In the rows, 128 means zero.
Facts:
nefu	π	28; zetro	π	454; fime	π	454; trigel	π	161; dradroram	π	161; rudre	π	161; bedal	π	454; grobuk	π	454; skoloflis	π	454
draplo	π	454; dogun	π	454; flitak	π	28; nulik	π	454; fosko	π	161; pedren	π	28; lustos	π	454; bimul	π	161; keske	π	28
nuzir	π	28; trovem	π	454; lusa	π	161; plagem	π	454; plinik	π	454; penu	π	454; klutra	π	161; gogrivas	π	28; fledo	π	454
klaflim	π	161; dumal	π	28; bistadrin	π	454; seflas	π	454; togrir	π	454; droflun	π	161; litram	π	454; munek	π	28; steplo	π	28
gostus	π	28; pletil	π	161; trestin	π	28; dratru	π	28; fesek	π	454; puzol	π	454; furul	π	28; foflas	π	454; bobrefan	π	454
floso	π	28; brustol	π	28; likom	π	161; treteli	π	28; trutir	π	28; votak	π	161; dobro	π	161; stubom	π	454; gofeflik	π	454
skasteder	π	28; skigrudrek	π	28; flano	π	28; toteplas	π	454; kaze	π	161; floplel	π	28; lagan	π	161; funi	π	454; mudri	π	161
tofon	π	28; femitor	π	454; plitistun	π	28; zoklen	π	28; gonul	π	454; gaman	π	454; fufli	π	454; bimok	π	454; brofur	π	161
baskom	π	28; kloskir	π	161; gruge	π	28; razar	π	161; voflovum	π	161; kevim	π	28; pastanes	π	28; pudin	π	28; peskotro	π	28
dronil	π	161; zudrus	π	454; nizu	π	28; skatrol	π	454; kleste	π	28; zunil	π	454; drikan	π	28; gobro	π	28; treboplen	π	28
melu	π	161; midrom	π	454; lilunam	π	28; tora	π	454; truklu	π	161; ditam	π	28; gelon	π	28; pluflus	π	28; dreklel	π	28
skegrem	π	161; grastil	π	454; neso	π	161; vigrepli	π	454; regrosus	π	454; plakil	π	454; stiza	π	161; fifir	π	28; klutru	π	28
drogrek	π	454; grutor	π	28; brestor	π	454; tiskibris	π	454; nefu	ζ	23; zetro	ζ	214; fime	ζ	214; trigel	ζ	23; dradroram	ζ	214
rudre	ζ	214; bedal	ζ	214; grobuk	ζ	214; skoloflis	ζ	23; draplo	ζ	214; dogun	ζ	23; flitak	ζ	214; nulik	ζ	214; fosko	ζ	23
pedren	ζ	214; lustos	ζ	23; bimul	ζ	23; keske	ζ	23; nuzir	ζ	23; trovem	ζ	23; lusa	ζ	23; plagem	ζ	23; plinik	ζ	23
penu	ζ	214; klutra	ζ	23; gogrivas	ζ	23; fledo	ζ	214; klaflim	ζ	23; dumal	ζ	23; bistadrin	ζ	23; seflas	ζ	23; togrir	ζ	23
droflun	ζ	23; litram	ζ	214; munek	ζ	23; steplo	ζ	23; gostus	ζ	23; pletil	ζ	214; trestin	ζ	23; dratru	ζ	23; fesek	ζ	23
puzol	ζ	23; furul	ζ	23; foflas	ζ	23; bobrefan	ζ	214; floso	ζ	214; brustol	ζ	214; likom	ζ	23; treteli	ζ	214; trutir	ζ	214
votak	ζ	214; dobro	ζ	23; stubom	ζ	214; gofeflik	ζ	214; skasteder	ζ	23; skigrudrek	ζ	23; flano	ζ	23; toteplas	ζ	23; kaze	ζ	23
floplel	ζ	214; lagan	ζ	214; funi	ζ	214; mudri	ζ	23; tofon	ζ	23; femitor	ζ	214; plitistun	ζ	23; zoklen	ζ	23; gonul	ζ	214
gaman	ζ	214; fufli	ζ	214; bimok	ζ	23; brofur	ζ	214; baskom	ζ	214; kloskir	ζ	23; gruge	ζ	23; razar	ζ	214; voflovum	ζ	23
kevim	ζ	214; pastanes	ζ	214; pudin	ζ	214; peskotro	ζ	214; dronil	ζ	214; zudrus	ζ	23; nizu	ζ	23; skatrol	ζ	23; kleste	ζ	23
zunil	ζ	23; drikan	ζ	23; gobro	ζ	214; treboplen	ζ	214; melu	ζ	23; midrom	ζ	214; lilunam	ζ	214; tora	ζ	23; truklu	ζ	23
ditam	ζ	214; gelon	ζ	23; pluflus	ζ	214; dreklel	ζ	23; skegrem	ζ	214; grastil	ζ	214; neso	ζ	214; vigrepli	ζ	214; regrosus	ζ	23
plakil	ζ	23; stiza	ζ	214; fifir	ζ	23; klutru	ζ	23; drogrek	ζ	214; grutor	ζ	214; brestor	ζ	23; tiskibris	ζ	214; nefu	Θ	trestin
zetro	Θ	pedren; fime	Θ	dogun; trigel	Θ	neso; dradroram	Θ	droflun; rudre	Θ	midrom; bedal	Θ	bimok; grobuk	Θ	grastil; skoloflis	Θ	pluflus; draplo	Θ	seflas
dogun	Θ	nuzir; flitak	Θ	brustol; nulik	Θ	puzol; fosko	Θ	mudri; pedren	Θ	peskotro; lustos	Θ	bobrefan; keske	Θ	drikan; trovem	Θ	bedal; lusa	Θ	furul
plagem	Θ	truklu; plinik	Θ	foflas; penu	Θ	dronil; gogrivas	Θ	litram; fledo	Θ	steplo; klaflim	Θ	dobro; dumal	Θ	dradroram; bistadrin	Θ	gonul; seflas	Θ	trovem
togrir	Θ	kleste; droflun	Θ	skoloflis; munek	Θ	fime; pletil	Θ	skatrol; dratru	Θ	fesek; fesek	Θ	gogrivas; puzol	Θ	gruge; foflas	Θ	munek; floso	Θ	zetro
brustol	Θ	gobro; likom	Θ	kevim; treteli	Θ	razar; trutir	Θ	pastanes; votak	Θ	kloskir; dobro	Θ	zunil; stubom	Θ	vigrepli; gofeflik	Θ	skegrem; skasteder	Θ	brestor
skigrudrek	Θ	nefu; flano	Θ	funi; toteplas	Θ	gofeflik; kaze	Θ	tora; floplel	Θ	fosko; lagan	Θ	grutor; funi	Θ	drogrek; mudri	Θ	trigel; tofon	Θ	floso
plitistun	Θ	femitor; zoklen	Θ	treboplen; gaman	Θ	grobuk; bimok	Θ	gelon; kloskir	Θ	stiza; gruge	Θ	togrir; razar	Θ	pletil; kevim	Θ	bimul; pudin	Θ	skigrudrek
peskotro	Θ	pudin; dronil	Θ	tofon; zudrus	Θ	ditam; nizu	Θ	trutir; skatrol	Θ	lagan; kleste	Θ	zudrus; zunil	Θ	klutra; drikan	Θ	likom; melu	Θ	flano
midrom	Θ	plinik; lilunam	Θ	gostus; truklu	Θ	voflovum; ditam	Θ	bistadrin; gelon	Θ	dratru; pluflus	Θ	toteplas; dreklel	Θ	kaze; skegrem	Θ	baskom; grastil	Θ	fledo
neso	Θ	dreklel; vigrepli	Θ	rudre; regrosus	Θ	votak; plakil	Θ	keske; stiza	Θ	treteli; fifir	Θ	lusa; drogrek	Θ	lilunam; nefu	Φ	gogrer; zetro	Φ	gogrer
fime	Φ	peskim; trigel	Φ	bredror; dradroram	Φ	latatrum; rudre	Φ	peskim; bedal	Φ	gedom; grobuk	Φ	ragafem; skoloflis	Φ	latatrum; draplo	Φ	gedom; dogun	Φ	peskim
flitak	Φ	fadedrim; nulik	Φ	babafla; fosko	Φ	bredror; pedren	Φ	gogrer; lustos	Φ	stuge; bimul	Φ	goro; keske	Φ	goro; nuzir	Φ	peskim; trovem	Φ	gedom
lusa	Φ	flitom; plagem	Φ	traskeflen; plinik	Φ	peskim; penu	Φ	gogrer; klutra	Φ	gizuskor; gogrivas	Φ	gedom; fledo	Φ	ragafem; klaflim	Φ	gizuskor; dumal	Φ	latatrum
bistadrin	Φ	babafla; seflas	Φ	gedom; togrir	Φ	babafla; droflun	Φ	latatrum; litram	Φ	gedom; munek	Φ	peskim; steplo	Φ	ragafem; gostus	Φ	pidril; pletil	Φ	breni
trestin	Φ	gogrer; dratru	Φ	gedom; fesek	Φ	gedom; puzol	Φ	babafla; furul	Φ	flitom; foflas	Φ	peskim; bobrefan	Φ	stuge; floso	Φ	gogrer; brustol	Φ	fadedrim
likom	Φ	goro; treteli	Φ	breni; trutir	Φ	greror; votak	Φ	breni; dobro	Φ	gizuskor; stubom	Φ	peskim; gofeflik	Φ	latatrum; skasteder	Φ	flostines; skigrudrek	Φ	gogrer
flano	Φ	pidril; toteplas	Φ	latatrum; kaze	Φ	bredror; floplel	Φ	bredror; lagan	Φ	breni; funi	Φ	pidril; mudri	Φ	bredror; tofon	Φ	gogrer; femitor	Φ	gevum
plitistun	Φ	gevum; zoklen	Φ	griplos; gonul	Φ	babafla; gaman	Φ	ragafem; fufli	Φ	ploku; bimok	Φ	gedom; brofur	Φ	pezok; baskom	Φ	latatrum; kloskir	Φ	breni
gruge	Φ	babafla; razar	Φ	breni; voflovum	Φ	traskeflen; kevim	Φ	goro; pastanes	Φ	greror; pudin	Φ	gogrer; peskotro	Φ	gogrer; dronil	Φ	gogrer; zudrus	Φ	babafla
nizu	Φ	greror; skatrol	Φ	breni; kleste	Φ	babafla; zunil	Φ	gizuskor; drikan	Φ	goro; gobro	Φ	fadedrim; treboplen	Φ	griplos; melu	Φ	pidril; midrom	Φ	peskim
lilunam	Φ	pidril; tora	Φ	bredror; truklu	Φ	traskeflen; ditam	Φ	babafla; gelon	Φ	gedom; pluflus	Φ	latatrum; dreklel	Φ	bredror; skegrem	Φ	latatrum; grastil	Φ	ragafem
neso	Φ	bredror; vigrepli	Φ	peskim; regrosus	Φ	breni; plakil	Φ	goro; stiza	Φ	breni; fifir	Φ	flitom; klutru	Φ	papluplol; drogrek	Φ	pidril; grutor	Φ	breni
brestor	Φ	flostines; tiskibris	Φ	staste; nefu	ψ	c; zetro	ψ	b; fime	ψ	a; trigel	ψ	a; dradroram	ψ	a; rudre	ψ	c; bedal	ψ	f
grobuk	ψ	d; skoloflis	ψ	b; draplo	ψ	a; dogun	ψ	e; flitak	ψ	a; nulik	ψ	d; fosko	ψ	b; pedren	ψ	d; lustos	ψ	a
bimul	ψ	a; keske	ψ	b; nuzir	ψ	a; trovem	ψ	b; lusa	ψ	c; plagem	ψ	b; plinik	ψ	f; penu	ψ	e; klutra	ψ	a
gogrivas	ψ	a; fledo	ψ	a; klaflim	ψ	a; dumal	ψ	c; bistadrin	ψ	a; seflas	ψ	e; togrir	ψ	b; droflun	ψ	a; litram	ψ	a
munek	ψ	c; steplo	ψ	d; gostus	ψ	e; pletil	ψ	b; trestin	ψ	f; dratru	ψ	d; fesek	ψ	d; puzol	ψ	d; furul	ψ	a
foflas	ψ	e; bobrefan	ψ	a; floso	ψ	a; brustol	ψ	f; likom	ψ	b; treteli	ψ	b; trutir	ψ	c; votak	ψ	c; dobro	ψ	e
stubom	ψ	a; gofeflik	ψ	a; skasteder	ψ	c; skigrudrek	ψ	c; flano	ψ	a; toteplas	ψ	b; kaze	ψ	b; floplel	ψ	a; lagan	ψ	b
funi	ψ	a; mudri	ψ	e; tofon	ψ	a; femitor	ψ	a; plitistun	ψ	b; zoklen	ψ	b; gonul	ψ	a; gaman	ψ	a; fufli	ψ	b
bimok	ψ	c; brofur	ψ	e; baskom	ψ	a; kloskir	ψ	a; gruge	ψ	e; razar	ψ	b; voflovum	ψ	e; kevim	ψ	b; pastanes	ψ	b
pudin	ψ	d; peskotro	ψ	a; dronil	ψ	a; zudrus	ψ	a; nizu	ψ	e; skatrol	ψ	c; kleste	ψ	b; zunil	ψ	b; drikan	ψ	a
gobro	ψ	b; treboplen	ψ	a; melu	ψ	b; midrom	ψ	e; lilunam	ψ	a; tora	ψ	b; truklu	ψ	f; ditam	ψ	f; gelon	ψ	a
pluflus	ψ	a; dreklel	ψ	d; skegrem	ψ	b; grastil	ψ	c; neso	ψ	f; vigrepli	ψ	b; regrosus	ψ	b; plakil	ψ	c; stiza	ψ	c
fifir	ψ	b; klutru	ψ	a; drogrek	ψ	b; grutor	ψ	b; brestor	ψ	c; tiskibris	ψ	a

Known rows:
tora: [221  43 113 106 116  60 158 106 153 116 143 161 145 142  79 117 100 137
 134 127  99 129  82 152 115 135]
peskotro: [148 112  35  96 107  93 147 121 149  78 153 158 160 126 115 127 154 117
 141 162  77 130 101 125 169 145]
pedren: [142 102  42  97 101  94 151 128 148  73 152 160 152 123 122 119 151 113
 145 144  60 130 101 120 175 147]
trigel: [194  82 141  93 118  98 139 117 155 101 141 153 123 157 107 106 132 139
 132  94 104 150 106 141 142 141]
neso: [161 111  36  99 128 107 141 125 144  66 151 153 155 150 113 107 156 140
 148 127  83 158  93 128 141 142]
dreklel: [189  53 134  98 110  67 150 120 156 103 147 155 138 139  95 113 110 121
 133 104  96 132  93 149 140 140]
mudri: [190  84 148  94 117 106 144 118 151 108 132 153 114 157 113 107 138 151
 135  85  97 143 102 127 154 144]
melu: [170  91 165  91 111 115 143 127 151 106 124 153 104 155 130 105 141 154
 138  58  85 141 112 116 174 149]
plakil: [151 108 164  86 104 102 148 118 163 101 119 155 115 153 137 123 132 148
 145  57 110 137 129 125 169 148]
klutra: [235  55 109 101 123  76 143 106 155 108 156 156 143 156  76 104 115 133
 124 145 109 148  85 161 108 133]
tofon: [158  98 156  85  96  93 144 119 158 102 135 158 118 137 121 129 143 115
 127 110 103 125 118 137 185 146]
zoklen: [143  89 170  91 106 100 145 128 154 105 122 153 112 143 132 117 133 139
 141  50  90 126 113 118 190 153]
griplos: [124  71  82  93 124 112 110 129 167 144 145 160 153 159 114  79 151 159
 136 103 110 118  91 129 162 151]
bimok: [192  87 136  85 109  78 143 102 158  92 136 155 130 147 111 114 119 166
 145  72 114 130 107 144 131 161]
bedal: [138 125  44  87 118  93 145 120 143  46 137 154 153 141 131 116 154 161
 166  83  86 141  96 126 148 162]
plitistun: [145  89 171  91 106 100 145 128 155 104 122 153 113 143 132 116 132 138
 141  48  91 125 113 117 191 152]
steplo: [207  39 118 103 113  56 150 113 155 109 155 157 148 139  79 112 103 115
 128 128  97 130  84 160 124 136]
stiza: [151 122  49 101 122 122 143 126 151  79 147 150 147 149 129 106 151 155
 153 104  80 160 112 108 149 146]
dogun: [205  53 123 111 121  72 160 113 157 123 138 160 145 150  82 124 102 124
 133 124 111 137  93 147 124 121]
traskeflen: [124  70  82  93 124 112 112 127 168 143 145 159 153 158 112  79 151 158
 135 103 109 118  91 129 165 149]
dratru: [193  55 133  90 109  61 143 111 153  87 148 154 135 137  97 105 111 144
 140  82  94 125  88 152 133 157]

Rows:
No name comes twice in this set of rows, the named rows included.
[141 118  35  99 125  90 143 129 147  90 143 160 157 136 132 109 134 140
 154 118  87 144 102 121 150 148] -> tiskibris
[150  89 168  93 108  99 156 127 155 107 113 156 111 149 135 119 128 146
 148  42  93 134 117 116 176 147] -> regrosus
[127 126  51  92 103 107 145 126 148  71 145 157 149 128 132 128 162 121
 146 137  73 132 111 115 185 153] -> floso
[147 105 164  86 107  99 148 122 160  95 118 156 114 154 135 120 138 137
 144  56 107 138 124 130 172 149] -> lustos
[211  45 115 104 118  63 148 107 153 115 150 156 150 141  72 118 106 133
 127 135 110 124  82 154 129 137] -> gostus
[210  53 121  92 110  55 150 105 152  90 143 159 138 141  95 106 108 150
 142  88  95 129  85 156 115 154] -> fesek
[130 113  45  98 122  94 141 126 147  66 145 152 161 139 117 122 149 128
 152 115  88 143  98 127 162 146] -> brustol
[182  72 135  86 113  71 136 107 154  86 145 152 135 142 102 112 121 151
 140  80 112 126  94 150 140 160] -> gelon
[117 137  64  83 111 107 145 123 146  51 129 153 140 138 151 114 158 169
 170  54  77 141 114 110 166 171] -> draplo
[138 118  45  98 115  98 151 126 150  69 137 156 156 141 128 119 147 141
 157 104  80 147 107 119 153 148] -> funi
[112 135  66  92 112 114 150 133 150  66 126 155 141 143 150 121 158 145
 163  72  77 147 121 105 179 153] -> gaman
[210  68 116  95 102  70 147 100 160 116 155 160 144 134  82 127 118 115
 119 171 113 122  99 156 138 138] -> nefu

Now the same elements, written a new way:
Known rows:
klutru: [117  81 115 122 130 157 118 111 163 131 142 136 188 142 124  91 171 100
 107 151 200 193 103 128 134 132 129 134 124 138 137  80 154]
fime: [139  73  98 142 153 130 118 104 163 129 155 133 152 178 163  88 129 110
 131 161 125 210 101 118 102 111 118 108 107 105 173  88 164]
kaze: [132  61 106 106 117 170 108 138 168 128 152 121 166 155 149  86 164  99
  98 195 181 205 109 144 116 138 107  98 122 125 164  86 151]
pletil: [136  55 117 129 134 143 136 115 141 124 146 140 153 170 168 104 125 111
 124 157 129 206  96 129 109 113 122 108 115 104 169  72 158]
fosko: [137  74 146 108  98 172 109 119 137 121 135 139 163 144 133 110 159 120
  95 155 176 196 108 166 136 140 138 140 115 141 115  62 150]
tora: [135  79  89 105 127 166  97 138 186 125 160 110 166 167 152  71 167  99
  99 205 178 213 114 138 119 142 100  88 109 116 180  97 149]
skoloflis: [142  84 127 107 110 167  99 121 156 118 147 128 159 158 139  96 162 117
  98 167 171 206 112 157 133 142 128 129 101 128 138  77 155]
flitom: [149  56 162  95 117 112 153 142 149 118 168 116 160 121 154 118 153 114
 111 175 149 169  82 107 125 119 179 106 100 123 129 107 184]
pluflus: [129  64 122 146 144 133 134 106 138 135 138 162 150 163 155 103 124 107
 132 144 136 199  89 114 115 110 135 132 115 113 145  74 157]
plitistun: [127  84 154 113  99 173 118 112 130 127 127 152 160 142 127 110 151 114
 103 139 185 197 104 156 149 141 147 155 115 137 103  57 149]
regrosus: [143  89 147 107  99 168 103 111 138 110 132 134 154 155 131 110 156 125
 101 146 169 205 116 168 141 141 143 153  96 135 113  58 160]
peskotro: [106  72 108 146 136 144 111 109 142 167 176 172 173 149 158  80 144 128
 118 147 124 172  43 104 143 118 126 117 134 125 120 113 118]
rudre: [137  61 142 145 126 139 127  94 133 123 140 160 153 166 149 112 119 118
 118 129 125 196  96 139 114 112 142 144 111 122 132  59 176]
babafla: [153  51 162  92 119 111 157 143 149 114 164 114 155 122 154 123 154 113
 111 178 148 168  84 107 123 119 182 109  98 123 129 103 187]
votak: [137  62 149 144 122 139 128  90 127 123 135 161 150 163 146 118 119 120
 119 125 122 196  98 142 119 111 147 154 110 125 124  57 178]
mudri: [137  72 127 132 118 153  89 104 163 133 136 143 170 150 124 101 159 111
 100 154 177 188 108 157 110 133 132 148 119 154 110  83 160]
fadedrim: [149  56 161  93 116 111 155 143 149 117 167 115 159 123 152 119 155 112
 110 173 150 167  81 106 124 119 178 107 100 124 128 107 186]
lagan: [132  52 103 131 142 143 136 124 150 126 152 133 155 172 171  97 128 102
 124 171 130 209  97 121 101 111 113  93 119  97 187  80 161]
puzol: [143  89 133 124 113 158  87 100 155 125 138 137 161 154 126 101 159 122
 101 148 169 196 112 161 127 140 137 154 100 148 110  77 159]
drikan: [131  76 126 122 117 158 110 116 155 135 131 148 161 145 132  95 157 103
 105 164 187 197 106 140 127 138 133 140 117 137 124  76 153]
gostus: [126  68  89 134 143 147  98 125 194 142 145 136 168 155 140  72 164  81
 107 197 196 197 106 119 102 132 108 109 126 134 156 103 158]

Rows:
No name comes twice in this set of rows, the named rows included.
[105  72 113 149 135 141 109 105 141 170 171 178 175 149 152  83 145 133
 118 138 122 171  41 108 142 118 130 125 131 132 114 115 122] -> pedren
[125  68 126 145 139 141 134 101 145 136 148 164 151 162 151  96 122 103
 122 142 134 197  87 113 121 112 133 131 118 112 144  75 170] -> trutir
[101  74  94 109 115 178  91 141 183 161 189 147 182 142 146  50 178 111
  81 204 176 184  63 117 154 148 102  97 136 132 145 126 129] -> trestin
[134  77 117 143 139 138 112  98 156 126 160 146 154 173 152  91 126 117
 118 145 119 203  93 124 120 116 130 128 104 111 152  85 171] -> grastil
[135  74 111 131 138 144 124 111 145 124 160 138 153 173 164  91 130 121
 124 151 121 206  92 123 121 116 126 109 106 101 165  82 154] -> drogrek
[131  73 123 109 111 165 121 131 152 127 133 141 157 149 142  94 156  99
 103 173 186 205 108 139 133 140 128 125 117 125 138  72 150] -> kleste
[137  80  92 119 133 159  89 124 187 131 157 117 165 162 141  74 164 101
 100 195 177 208 114 138 110 137 105 106 108 125 163 100 157] -> bistadrin
[140  77  85 133 141 145  83 115 198 130 153 118 167 165 138  75 163  95
 105 193 181 205 118 136  96 130 107 112 109 132 159 103 166] -> dogun
[143  77 142 131 122 144 129  98 123 115 142 147 143 170 156 114 122 132
 125 123 118 205 100 140 129 116 148 141  97 112 135  56 164] -> vigrepli
[137  85 126 109 108 168 100 119 167 115 148 127 157 160 135  88 155 108
  89 177 169 208 120 153 133 142 123 134  98 126 149  73 177] -> plinik
[126  79 115 129 142 144 132 100 144 121 165 131 179 168 154  96 140 124
 124 128 135 205  93 117 134 109 129 119 108 108 164  77 158] -> fufli
[131  63 152  96 108 115 133 152 143 146 198 133 183 109 164 101 174 136
  91 172 134 144  39 105 151 127 172 101 108 139  96 140 146] -> gogrer
[128  57  97 132 149 139 146 129 154 131 150 142 149 169 174  87 125  91
 130 176 142 211  95 102 107 113 117  92 119  89 189  80 157] -> grutor

Now the same elements, written a new way:
Known rows:
gogrivas: [134  99  90 152 151 152 118 113 179  87 117 137 135 128 119  80 115  99
  67 168 168 155 140 106 137 132 163 139  64 122 132 145 118 149 175 158
 107 126]
latatrum: [137 109 120 121 165 168 121  98 156 105 122 125 141 119 129  94 104 113
 122 141 174  94 144 121 118 106 128  98 143 110 121 140 148 129 169 136
 113 113]
gobro: [140 104 178 139 184 157 151 106 161 121 117 112 131  88  98 152 131 107
 105  76 184  85 155 132 125 119 129 103 104  98 119 129 145 114 148 124
 125 131]
midrom: [141 105 190 131 130 164 142 106 167 103 119 102 139 108 102 117 126 109
 117  94 177  94 149 133 125 115 125  87  78  98 124 119 144 114 146 116
 143 123]
brofur: [141 104 171 146 171 154 144  97 165 115 116 115 136  96 104 138 125 105
 109  80 186  73 146 133 125 121 139 108 100 106 119 136 133 119 145 127
 133 127]
mudri: [120 106 103 115 143 153 127 120 163 111 119 138 128 102 121  90 106 118
  80 146 160 165 153 111 135 131 133 117  88 102 109 131 151 144 178 149
  96 132]
gedom: [136 112 120 102 167 170 119 101 156 101 121 118 140 119 126  88 108 111
 124 136 174  95 146 121 116 109 129  93 140 111 120 141 148 129 173 137
 112 114]
zufum: [137 114 108 118 172 170 120  97 158 106 122 127 140 118 129  96 102 112
 124 145 179  93 145 125 118 105 124  93 147 113 121 140 150 131 168 137
 113 113]
draplo: [131 104 187 119 136 162 118  98 165 121 122  98 139 106 111 113 132 109
 131  71 163  87 145 136 122 120 140 119 103  87 117 113 154 112 127 119
 130 126]
trestin: [136 114  52 221 205 160 108 114 193  95 121 141 125 117 133 121 117 119
  60 203 203 155 147 114 147 126 160 145  76 125 134 124 127 142 168 159
 112 123]
skasteder: [118 104  94 125 153 152 115 117 161 126 123 140 128  96 124 118 116 117
  83 139 148 161 151 112 132 126 141 141 116  94 120 121 161 139 168 151
  80 135]
breni: [137 110 123 118 159 168 126  99 154 103 121 121 143 121 123  88 107 108
 120 144 168 102 144 121 118 106 128 100 140 110 123 143 143 132 170 133
 111 112]
fesek: [141  97  84 140 149 170 123 122 190  90 120 123 131 140 104  92 113 102
  64 182 162 172 152 111 138 115 148  97  64 112 133 117 148 140 172 151
  91 125]
plinik: [131 105  92 125 115 167 129 130 172  94 120 118 132 125 112  60 114 117
  70 179 148 184 157 108 136 124 126 104  58  98 125 118 140 140 175 140
 100 124]
funi: [139 110 170 111 127 165 140  96 168 115 120 106 136 106 108 132 118 114
 124  92 189  84 146 137 130 112 124  87  98  94 114 115 152 116 140 119
 134 127]
trutir: [138 105 174 125 168 154 140 100 158 128 118 118 132  87 103 153 130 107
 110  71 181  73 148 134 125 117 136 111 121  95 116 124 147 115 143 126
 120 134]
plitistun: [116 105 108 136 179 158 107 124 162 121 123 130 127  98 123  98 126 114
  81 139 145 177 156 111 127 131 140 146 104  91 121 119 164 137 166 155
  85 135]
plagem: [121 104  91 125 142 167 108 124 172 114 127 123 129 110 121  86 121 119
  91 156 140 184 155 116 132 122 139 122 103  89 120 100 176 134 162 144
  83 129]
klutra: [121 115 101 131 142 154 123 120 161 108 119 132 129 106 125  76 109 121
  79 157 162 163 152 109 133 133 128 123  79 106 116 130 139 148 181 149
 113 129]
pudin: [157 103 128 241 210 161 151  97 183 105 118 123 133  95 105 179 135 113
  83 133 226  89 144 135 141 111 145 128  86 117 129 129 113 116 140 123
 137 119]
rudre: [138 102 195 147 158 153 142 107 152 118 117 111 136  89  98 132 134 109
 102  74 178  91 150 128 121 119 131 119  99  95 124 130 134 115 151 121
 133 131]

Rows:
No name comes twice in this set of rows, the named rows included.
[132 114  92 154 166 154 110 113 187  88 118 141 131 135 121  96 111  99
  69 170 174 151 140 111 134 126 163 121  68 120 135 143 135 147 177 169
 115 134] -> nuzir
[121 113  54 156 150 155 126 110 166 116 122 146 125  89 143 104 104 136
  83 172 185 156 152 115 147 135 132 130  97 106 104 118 140 147 170 143
 103 124] -> tofon
[137  96  98 151 127 167 130 131 175  83 122 123 134 121 111  82 116 111
  70 187 157 192 155 108 136 122 136 103  53 106 132 116 145 142 178 141
 102 120] -> toteplas
[144 109 176 147 177 159 154 105 161 114 114 107 133 101  94 133 129 108
  94  88 195  84 152 129 127 119 128 100  84 106 118 139 122 117 150 123
 137 126] -> neso
[145 102 179 152 163 168 133 110 174 106 122 102 138 106 100 122 134 106
 111  99 182 101 151 134 125 111 133 106  86  95 130 109 150 111 140 117
 133 123] -> fufli
[123 111  89 117 142 153 126 111 164 107 119 136 129 110 124  83 108 114
  80 155 165 154 150 109 137 131 140 127  89 108 115 135 139 146 172 153
 100 128] -> klutru
[135  89 135 153 150 166 128  92 169 125 124 111 135  81 130 130 124 124
 129  98 195  83 148 139 139 125 144 120 113  96 106  95 144 112 121 106
 119 114] -> penu
[150  95 134 161 171 174 143 110 177 103 120 100 131  90 118 127 127 123
 103 118 215  87 158 134 140 120 131  92  77 109 112 100 127 113 144 110
 138 110] -> zetro
[140  94  90 158 145 168 113 125 188  82 122 123 134 131 114  81 118 103
  69 189 166 181 150 110 136 121 152 111  54 113 136 113 141 140 173 148
 102 121] -> tora
[134 103  94  81 110 165 133 124 176  96 119 125 128 122 114  92 100 111
  75 170 164 160 157 113 139 118 130  75  72 108 119 109 155 140 179 147
  93 129] -> bimok
[150 104 171 169 177 156 154  97 172 106 114 116 137 112  90 156 132 100
  91 105 198  85 145 131 128 114 139 108  83 111 130 144 122 118 151 130
 137 127] -> ditam
[123 103  91  84 126 165 112 122 172 116 125 123 127 111 123  90 106 115
  89 150 152 164 157 115 136 121 139 102 107  96 114 102 168 138 168 144
  82 128] -> brestor
[149 101 170 168 175 154 141  90 177  98 115 118 141 117 102 133 127  94
  99  97 203  69 137 130 129 120 161 118  82 120 129 145 113 121 146 134
 145 126] -> baskom
[122  93 105 108 130 162 114 122 169 113 126 121 132 110 112  84 118 112
  90 149 128 186 156 112 131 125 139 119  93  87 119 103 173 137 160 141
  74 129] -> regrosus

